In the rows, 128 means zero.
Each row of numbers stands for one element and depends on some of the facts below. Use the named rows to name the rest.

Some elements and their rows:
133 108 118 131 118 104 114 142 131 119 116 146 134 128 105 131 128 137
 95 129 143 121 145 120 130 148 134 121 110 : Z367
130 101 123 137 112 110 124 133 120 118 104 144 135 126 103 126 127 136
 93 129 146 123 128 121 124 139 131 122 99 : Z921
137 110 100 143 149 135 102 130 125 141 123 130 125 119 108 149 110 125
 129 139 135 126 131 118 123 147 112 131 131 : Z704
136 142 132 125 157 159 147 128 106 151 128 110 105 101 147 130 117 127
 143 101 105 156 125 126 117 101 123 133 148 : Z399
127 127 115 125 172 157 151 149 111 143 135 111 113 103 147 134 120 132
 147 103 117 156 121 118 111 100 126 113 154 : Z591
147 147 129 110 177 172 121 136 118 146 146 109 78 81 156 117 126 113
 159 114 113 146 121 137 121 127 121 134 143 : Z145
123 136 118 136 136 141 124 109 116 142 148 113 117 105 145 130 117 134
 131 128 105 150 123 142 114 118 111 138 141 : Z924
142 139 107 135 144 147 116 128 140 138 115 121 126 132 106 133 118 116
 140 134 131 124 143 124 133 132 120 145 141 : Z573
130 132 102 133 129 142 112 122 141 132 137 122 135 149 107 133 128 135
 153 147 140 125 127 137 125 127 111 134 131 : Z874
132 120 121 141 116 144 133 107 123 131 133 129 132 144 120 130 140 132
 160 147 156 117 90 123 126 115 89 134 108 : Z296
119 132 133 123 124 122 142 140 120 126 121 132 122 118 135 113 126 137
 83 102 110 149 141 138 115 121 148 122 124 : Z11
143 131 129 127 151 133 111 133 139 127 119 132 121 134 102 150 132 110
 133 133 128 123 156 127 154 153 144 139 148 : Z542
116 134 133 117 107 99 127 135 147 119 136 134 135 140 140 122 123 133
 100 122 107 118 139 144 128 139 137 119 124 : Z322
123 142 125 113 149 118 144 138 109 111 136 156 130 106 179 120 120 120
 121 119 122 111 112 99 122 124 139 110 128 : Z386
121 132 131 116 133 103 121 148 142 126 128 128 125 125 133 125 113 123
 91 109 96 132 163 134 127 145 156 118 140 : Z365
127 148 137 113 134 117 131 140 137 127 127 121 120 126 134 120 119 116
 107 108 98 139 160 136 135 133 152 132 145 : Z36
134 113 139 122 114 111 133 127 118 119 120 134 141 131 118 120 133 144
 127 131 156 122 119 120 121 132 132 120 92 : Z879
119 155 126 133 116 150 142 111 130 131 155 116 128 138 150 112 142 134
 156 130 122 132 106 146 123 95 102 133 141 : Z801
124 121 105 142 125 147 124 113 121 131 131 126 135 140 115 128 125 141
 150 145 151 125 96 129 119 114 100 134 109 : Z196
129 159 142 112 130 112 132 141 146 127 140 117 128 138 141 121 127 126
 119 111 106 135 157 144 136 132 147 123 147 : Z770

How the elements are related:
Z114: ω Z768,Z698,Z947; Δ Z893; Π a
Z28: κ Z962,Z921; Π a
Z112: Π c
Z108: Δ Z473; Π c
Z11: κ Z293; ω Z574; Δ Z519; Π a
Z919: κ Z322; ω Z449,Z885; Π b
Z156: κ Z246,Z753; Δ Z570; Π e
Z450: κ Z806; Δ Z737; Π c
Z241: κ Z641; ω Z794; Π c
Z429: κ Z293,Z42; Π a
Z301: κ Z450,Z228; Δ Z104; Π a
Z462: κ Z405,Z788,Z478,Z336; Π c
Z39: κ Z170; ω Z449,Z910,Z636,Z9; Δ Z832; Π a
Z742: Δ Z170; Π a
Z234: Δ Z343; Π c
Z42: κ Z756,Z324; Δ Z108; Π b
Z504: κ Z883,Z358; ω Z756,Z768; Δ Z770; Π c
Z701: κ Z779; Π e
Z502: κ Z839; ω Z241,Z977; Π a
Z615: κ Z385,Z599; ω Z987; Π d
Z917: ω Z748; Π b
Z111: κ Z568; Π e
Z197: κ Z775; Π a
Z972: ω Z818,Z823; Π c
Z914: κ Z779,Z962,Z111; Π e
Z121: ω Z293,Z885,Z317; Π e
Z196: κ Z568; Δ Z903; Π e
Z779: κ Z322; ω Z406,Z850; Π c
Z170: Δ Z187; Π b
Z792: κ Z170,Z39; ω Z268; Π b
Z844: Π a
Z850: κ Z421,Z226,Z947,Z234,Z120; ω Z885,Z924,Z818; Π a
Z756: κ Z615; Π d
Z279: ω Z68; Π a
Z717: Π b
Z947: κ Z741,Z880; ω Z570; Δ Z753; Π a
Z394: ω Z176,Z108; Δ Z947; Π a
Z322: κ Z73,Z775,Z765,Z880; ω Z917; Δ Z9; Π a
Z272: κ Z748; ω Z737; Π a
Z885: Π a
Z389: κ Z886; Π d
Z383: κ Z539,Z915,Z615,Z42; Π a
Z142: κ Z447,Z121; Δ Z322; Π b
Z879: κ Z608,Z562; Π a
Z748: κ Z792,Z39; Π a
Z806: Π b
Z839: κ Z389,Z358,Z762; Π d
Z81: κ Z626,Z215; Δ Z539; Π a
Z68: κ Z888,Z365; ω Z869; Π a
Z86: ω Z736; Δ Z438; Π b
Z952: κ Z81,Z36,Z473; Δ Z606; Π b
Z954: κ Z539; ω Z883,Z910,Z874; Π c
Z608: κ Z220,Z570; Π c
Z441: κ Z73,Z565; ω Z392,Z880; Δ Z717; Π b
Z290: κ Z293; Δ Z218; Π a
Z32: Π a
Z752: Π a
Z2: Δ Z869; Π a
Z845: κ Z367,Z702; Π a
Z324: κ Z641,Z880; Π c
Z702: Π b
Z921: κ Z661,Z42,Z87,Z702; Δ Z367; Π a
Z924: κ Z215; ω Z271,Z880; Π e
Z385: Δ Z845; Π b
Z265: ω Z972; Π a
Z910: κ Z770,Z43; ω Z317,Z77; Δ Z525; Π c
Z574: κ Z619; ω Z886,Z235,Z77; Δ Z729; Π d
Z969: κ Z782,Z120; Π e
Z350: κ Z101,Z741,Z806,Z649; ω Z123,Z523; Π d
Z522: κ Z268; ω Z985; Π c
Z235: κ Z385,Z81,Z888,Z565,Z702,Z858; ω Z39; Π a
Z452: κ Z232; ω Z525; Π b
Z704: κ Z951; Π e
Z641: κ Z142,Z748; Π b
Z327: κ Z272,Z698; ω Z910; Π e
Z801: κ Z83; ω Z910,Z196; Π b
Z635: ω Z773; Π c
Z405: κ Z729,Z883,Z216; Π b
Z743: κ Z504,Z502; Π c
Z115: κ Z43,Z39; ω Z241,Z108; Π a
Z542: Π d
Z246: κ Z447,Z324,Z874; Π b
Z271: κ Z32; Π a
Z987: κ Z924,Z438; Δ Z156; Π e
Z399: ω Z704,Z343; Π b
Z818: κ Z704; Π c
Z13: Δ Z743; Π c
Z175: κ Z698; Δ Z449; Π e
Z698: κ Z570; Δ Z392; Π d
Z145: ω Z540,Z441; Π b
Z770: ω Z977,Z698; Π c
Z858: κ Z120; Δ Z268; Π c
Z886: κ Z83; Π c
Z4: κ Z883,Z788,Z343; Π a
Z323: κ Z293; ω Z114; Δ Z582; Π d
Z575: Δ Z619; Π d
Z365: ω Z470,Z569; Π a
Z104: κ Z542,Z573; ω Z525; Δ Z936; Π b
Z599: κ Z447,Z216; Δ Z220; Π b
Z421: κ Z78; Δ Z608; Π e
Z753: κ Z322; Δ Z977; Π c
Z794: κ Z839; ω Z752,Z569,Z39; Δ Z421; Π a
Z619: ω Z575; Π c
Z343: κ Z43,Z565; ω Z271,Z752; Π b
Z936: κ Z599; Π c
Z386: κ Z271; ω Z392,Z293,Z969; Δ Z590; Π c
Z869: κ Z886; ω Z540,Z582; Δ Z98; Π c
Z565: κ Z358; ω Z104; Π a
Z438: κ Z246,Z615,Z67; Δ Z327; Π a
Z649: Π b
Z807: Δ Z36; Π e
Z449: κ Z773,Z626; ω Z775; Δ Z394; Π a
Z659: κ Z818; ω Z779,Z350,Z11,Z615; Π d
Z736: κ Z915,Z737,Z570; Π b
Z888: κ Z406,Z752,Z565,Z762,Z775; Δ Z698; Π a
Z370: κ Z782,Z762; ω Z954,Z235; Δ Z271; Π a
Z757: κ Z504,Z290,Z36; Δ Z42; Π b
Z317: ω Z293,Z619,Z78; Π a
Z367: κ Z197,Z704; Δ Z87; Π a
Z883: Δ Z952; Π c
Z762: κ Z871,Z880; ω Z713; Π c
Z595: Δ Z27; Π b
Z713: κ Z554; ω Z704,Z736; Δ Z575; Π e
Z977: κ Z608; ω Z570; Δ Z370; Π d
Z902: κ Z914; ω Z599,Z704; Π a
Z737: κ Z823,Z452; ω Z752; Δ Z574; Π c
Z77: κ Z704; ω Z317,Z9; Π b
Z915: κ Z954,Z626,Z67; ω Z818; Δ Z626; Π b
Z573: Π b
Z412: Δ Z386; Π b
Z22: κ Z888,Z268,Z478; Δ Z145; Π d
Z694: κ Z870,Z818; ω Z729; Π e
Z232: κ Z729; Δ Z871; Π a
Z788: κ Z782; Π e
Z880: ω Z919; Π d
Z950: ω Z317; Π b
Z87: κ Z67; Δ Z174; Π c
Z372: κ Z762; ω Z470,Z156; Π d
Z358: κ Z115,Z170; Π a
Z870: κ Z406,Z125; Π e
Z562: Δ Z782; Π d
Z782: κ Z32,Z570,Z792; Δ Z844; Π a
Z176: ω Z702,Z839; Π a
Z590: κ Z888; ω Z523; Δ Z742; Π a
Z73: κ Z792,Z67,Z880,Z748; Π b
Z626: κ Z504,Z389,Z502; ω Z370; Δ Z2; Π d
Z187: ω Z447; Δ Z22; Π c
Z765: κ Z717,Z32; ω Z540,Z588,Z787; Π c
Z36: ω Z753,Z358; Δ Z660; Π c
Z123: κ Z101,Z235; ω Z202,Z372; Π a
Z101: κ Z197,Z324; Δ Z588; Π a
Z473: κ Z773,Z175; ω Z114; Δ Z874; Π d
Z893: Δ Z301; Π a
Z787: Δ Z265; Π c
Z413: κ Z595; ω Z561,Z473; Π e
Z228: κ Z756,Z293; Π d
Z27: κ Z903,Z13,Z886; Δ Z383; Π d
Z997: κ Z438,Z702; Π a
Z636: κ Z568; ω Z619; Δ Z28; Π a
Z951: κ Z32,Z42; ω Z271; Π c
Z962: κ Z370,Z112; Π b
Z216: κ Z542; ω Z293,Z626; Δ Z43; Π b
Z554: κ Z327; Δ Z694; Π b
Z220: κ Z447; Π d
Z253: κ Z599,Z547,Z870,Z997; Π c
Z43: κ Z792; Δ Z540; Π d
Z478: κ Z370,Z615; ω Z869; Π d
Z823: κ Z886; ω Z636,Z568; Π e
Z296: κ Z111,Z67; Δ Z235; Π b
Z336: κ Z226; Π c
Z125: κ Z756,Z67; Δ Z86; Π a
Z120: κ Z883; Π b
Z903: κ Z279; ω Z951,Z736; Π b
Z345: ω Z241; Π a
Z539: κ Z175,Z293; Π d
Z83: κ Z115,Z641,Z39; Π b
Z874: κ Z641; Δ Z228; Π e
Z328: κ Z86,Z702; Δ Z216; Π a
Z568: κ Z447,Z324; ω Z885,Z317; Π b
Z226: κ Z367; Π a
Z470: ω Z698; Π b
Z425: κ Z175,Z547; Δ Z125; Π a
Z871: κ Z358; ω Z924; Π e
Z569: ω Z392,Z78; Π e
Z561: κ Z187,Z921,Z365,Z914; ω Z768,Z880; Π b
Z661: κ Z807; ω Z372; Π d
Z741: κ Z120; ω Z832; Π e
Z523: κ Z702,Z525; Π c
Z75: κ Z554,Z324; Δ Z562; Π a
Z775: κ Z447,Z170,Z43; ω Z293,Z9; Π b
Z582: κ Z947,Z78; ω Z915; Δ Z290; Π d
Z773: κ Z775; ω Z202,Z114; Δ Z502; Π e
Z392: κ Z120; ω Z293,Z636,Z9,Z77; Π a
Z274: κ Z253,Z22; Π a
Z525: κ Z737,Z123,Z595,Z573,Z748; ω Z274; Δ Z350; Π b
Z660: κ Z641; Δ Z713; Π e
Z174: κ Z562,Z253,Z542,Z788,Z216; ω Z449,Z753,Z394; Δ Z75; Π a
Z94: κ Z539,Z241,Z615,Z327,Z874; Π d
Z570: Δ Z542; Π d
Z985: κ Z253,Z406; ω Z779; Π a
Z567: κ Z903,Z111; Π e
Z606: κ Z216; Π b
Z67: κ Z115,Z142,Z880; ω Z569,Z39; Π b
Z98: κ Z328,Z706,Z806,Z753; Δ Z389; Π d
Z588: κ Z220,Z197,Z753; ω Z951,Z582,Z832,Z323; Δ Z858; Π a
Z706: κ Z268; Δ Z279; Π a
Z447: κ Z121,Z358; ω Z729; Π d
Z293: ω Z636,Z619,Z9; Δ Z599; Π a
Z78: κ Z142; Δ Z296; Π c
Z215: Δ Z706; Π d
Z202: ω Z752,Z839; Π d
Z519: κ Z626,Z11,Z327; Δ Z450; Π c
Z768: κ Z470,Z322,Z762; Π a
Z540: κ Z741,Z112; ω Z386; Δ Z323; Π b
Z218: Π d
Z547: κ Z504,Z108; ω Z615; Π b
Z591: ω Z619; Π e
Z9: ω Z636; Π a
Z268: ω Z345,Z525; Δ Z919; Π b
Z674: κ Z370,Z81,Z104,Z328; ω Z588,Z972; Π c
Z729: κ Z170; ω Z924; Δ Z234; Π b
Z832: κ Z590; Δ Z412; Π b
Z406: ω Z885,Z317,Z77,Z823; Π b

Name these rows:
No name comes twice in this set of rows, the named rows included.
133 141 152 116 149 130 151 141 109 134 124 120 111 104 144 122 119 131
 125 102 110 156 140 127 121 115 155 122 131 -> Z635
132 140 118 123 127 125 105 140 153 120 104 137 134 151 93 124 115 115
 108 128 123 117 168 132 142 153 158 145 132 -> Z883
105 188 104 91 143 112 136 145 159 90 139 152 147 168 164 100 118 124
 110 110 107 98 155 117 116 117 166 115 148 -> Z39
127 147 113 133 133 138 127 124 143 143 138 118 117 134 146 134 118 117
 130 120 99 130 132 136 136 126 115 133 148 -> Z470
139 133 133 131 130 127 124 115 146 117 129 134 133 153 108 140 144 120
 143 146 142 118 135 130 150 142 126 137 136 -> Z220
127 156 125 125 131 150 142 117 135 136 144 114 117 134 150 122 123 130
 144 122 106 137 120 140 124 103 111 137 143 -> Z452
140 119 137 133 141 133 127 120 125 123 122 131 123 129 112 143 144 124
 144 139 143 124 133 122 151 137 134 136 136 -> Z539
117 145 127 110 116 103 117 141 159 119 140 129 133 149 134 119 121 125
 98 119 103 120 162 147 128 140 151 124 138 -> Z565
113 143 135 127 109 120 114 125 139 117 139 132 133 121 142 115 124 119
 103 126 102 127 148 148 130 135 140 139 146 -> Z779
102 149 112 149 111 161 103 104 139 110 152 133 138 106 134 106 150 114
 131 140 110 123 146 153 123 106 111 155 176 -> Z568
135 135 124 126 147 145 126 125 129 121 102 131 120 140 94 130 130 115
 125 130 132 135 145 123 145 135 148 146 140 -> Z215
151 143 137 94 170 134 116 140 104 117 113 136 110 104 116 113 125 134
 145 123 147 132 143 113 113 144 158 124 104 -> Z742
135 140 137 128 121 140 140 107 134 113 127 129 130 160 110 126 150 135
 149 145 147 125 115 135 145 127 127 140 119 -> Z839
126 148 139 114 114 112 143 131 142 125 141 122 130 145 150 117 122 130
 117 117 109 131 128 139 131 126 136 125 127 -> Z241
114 143 124 142 113 149 134 107 127 133 140 121 121 126 145 117 125 128
 125 131 104 132 109 144 120 106 106 146 134 -> Z915

The same elements again, as new rows of numbers:
Known rows:
98 144 147 108 120 94 135 152 121 177 117 126 109 122 139 120 159 139
 124 100 117 143 133 159 126 141 145 131 : Z525
105 124 150 119 94 102 152 146 125 180 121 121 117 126 147 125 153 137
 123 93 121 141 128 167 120 147 129 129 : Z274
118 122 131 127 121 126 139 132 126 139 118 124 120 142 122 126 130 130
 128 118 111 133 122 141 108 134 119 117 : Z870
139 135 123 78 109 122 129 139 107 133 128 147 133 168 123 135 133 128
 85 121 64 117 142 140 92 113 139 126 : Z11
146 151 114 86 122 154 132 122 120 124 131 175 147 151 179 130 111 128
 106 113 81 132 144 125 133 119 153 156 : Z293
115 129 134 115 131 123 138 113 123 137 107 123 126 121 110 137 133 148
 137 106 113 120 124 144 113 140 117 115 : Z936
131 142 130 115 150 107 99 149 113 148 109 105 114 137 130 128 146 125
 107 146 100 118 138 128 122 123 134 144 : Z660
94 132 135 145 142 133 135 125 93 133 137 118 119 131 115 146 117 149
 114 129 103 118 138 129 109 148 117 133 : Z582
145 150 135 108 163 101 91 134 112 151 72 102 127 130 121 145 157 137
 105 129 92 94 144 139 135 124 128 140 : Z324
129 135 122 101 135 141 140 106 137 124 134 153 140 97 172 137 105 154
 149 109 122 131 141 132 153 150 143 161 : Z108
101 117 141 126 117 126 151 119 112 138 137 120 118 121 101 127 112 144
 139 128 109 124 116 126 97 153 116 125 : Z626
112 118 132 131 119 128 145 128 127 138 121 122 118 139 119 123 130 133
 135 117 118 137 117 143 104 137 115 111 : Z788
144 145 97 148 88 131 58 105 70 171 113 157 51 132 91 132 127 156 144
 144 155 145 109 164 113 116 141 117 : Z322
132 136 118 128 132 153 140 116 134 126 120 153 137 128 183 126 109 128
 145 114 120 143 125 126 149 139 139 147 : Z569
132 147 130 123 163 106 99 147 120 143 81 107 115 142 123 128 158 123
 116 132 107 120 135 140 129 117 128 123 : Z67
118 126 129 129 125 131 137 128 125 136 116 126 120 143 123 125 129 129
 131 121 110 132 119 136 108 132 118 115 : Z924
120 122 132 127 122 125 137 131 123 139 114 122 119 141 123 126 132 130
 127 119 111 131 120 141 109 133 119 118 : Z567
110 125 127 114 124 126 133 131 129 138 133 127 116 135 121 122 129 132
 127 120 116 137 123 137 105 133 123 119 : Z706
123 153 113 122 151 156 135 115 132 119 108 166 135 134 176 119 115 125
 150 107 121 147 121 127 153 131 143 129 : Z399
112 133 140 135 126 132 143 120 106 144 108 124 126 136 117 130 120 135
 133 121 99 120 112 124 110 147 119 123 : Z661

Which element is each row?
No name comes twice in this set of rows, the named rows included.
115 126 131 106 119 125 133 135 123 140 128 130 116 140 116 117 133 135
 116 123 105 133 127 137 102 127 122 122 -> Z921
94 121 130 136 119 139 153 122 124 133 126 133 116 146 108 116 123 132
 144 110 118 145 103 139 96 139 110 91 -> Z741
105 123 131 120 125 122 134 131 131 137 134 123 112 131 119 120 128 133
 134 122 122 140 122 141 106 137 120 120 -> Z794
90 132 123 132 149 133 135 135 113 119 144 131 114 137 119 141 131 148
 116 117 124 141 152 152 111 132 120 116 -> Z540
112 117 125 118 142 117 130 132 136 124 124 116 109 126 105 124 133 138
 141 129 132 139 130 144 105 134 120 117 -> Z599
100 127 134 132 122 125 142 129 126 148 121 125 115 137 121 118 135 129
 138 109 120 141 110 145 109 136 115 102 -> Z502
114 126 132 112 119 124 137 135 118 137 131 130 118 141 118 126 130 133
 118 123 102 130 127 136 100 132 125 123 -> Z175
116 124 129 107 135 121 130 132 151 130 124 128 109 140 113 132 128 143
 136 122 120 140 132 144 98 138 128 130 -> Z832
113 123 127 129 128 132 137 125 127 133 120 126 119 141 122 122 130 129
 132 118 116 137 117 141 109 130 116 108 -> Z68
114 118 140 139 118 128 147 119 116 142 112 114 123 128 111 133 119 138
 139 123 110 120 113 130 106 152 112 124 -> Z372
152 149 129 118 172 94 81 157 121 147 70 95 117 140 131 135 168 120 105
 142 104 107 148 139 138 114 135 141 -> Z641
78 123 134 129 141 127 146 106 132 136 129 119 110 105 95 123 121 152
 168 107 140 138 103 140 110 155 108 98 -> Z504
122 121 128 110 119 102 139 116 106 138 137 113 134 123 118 140 111 120
 155 142 97 112 106 125 115 149 146 120 -> Z574

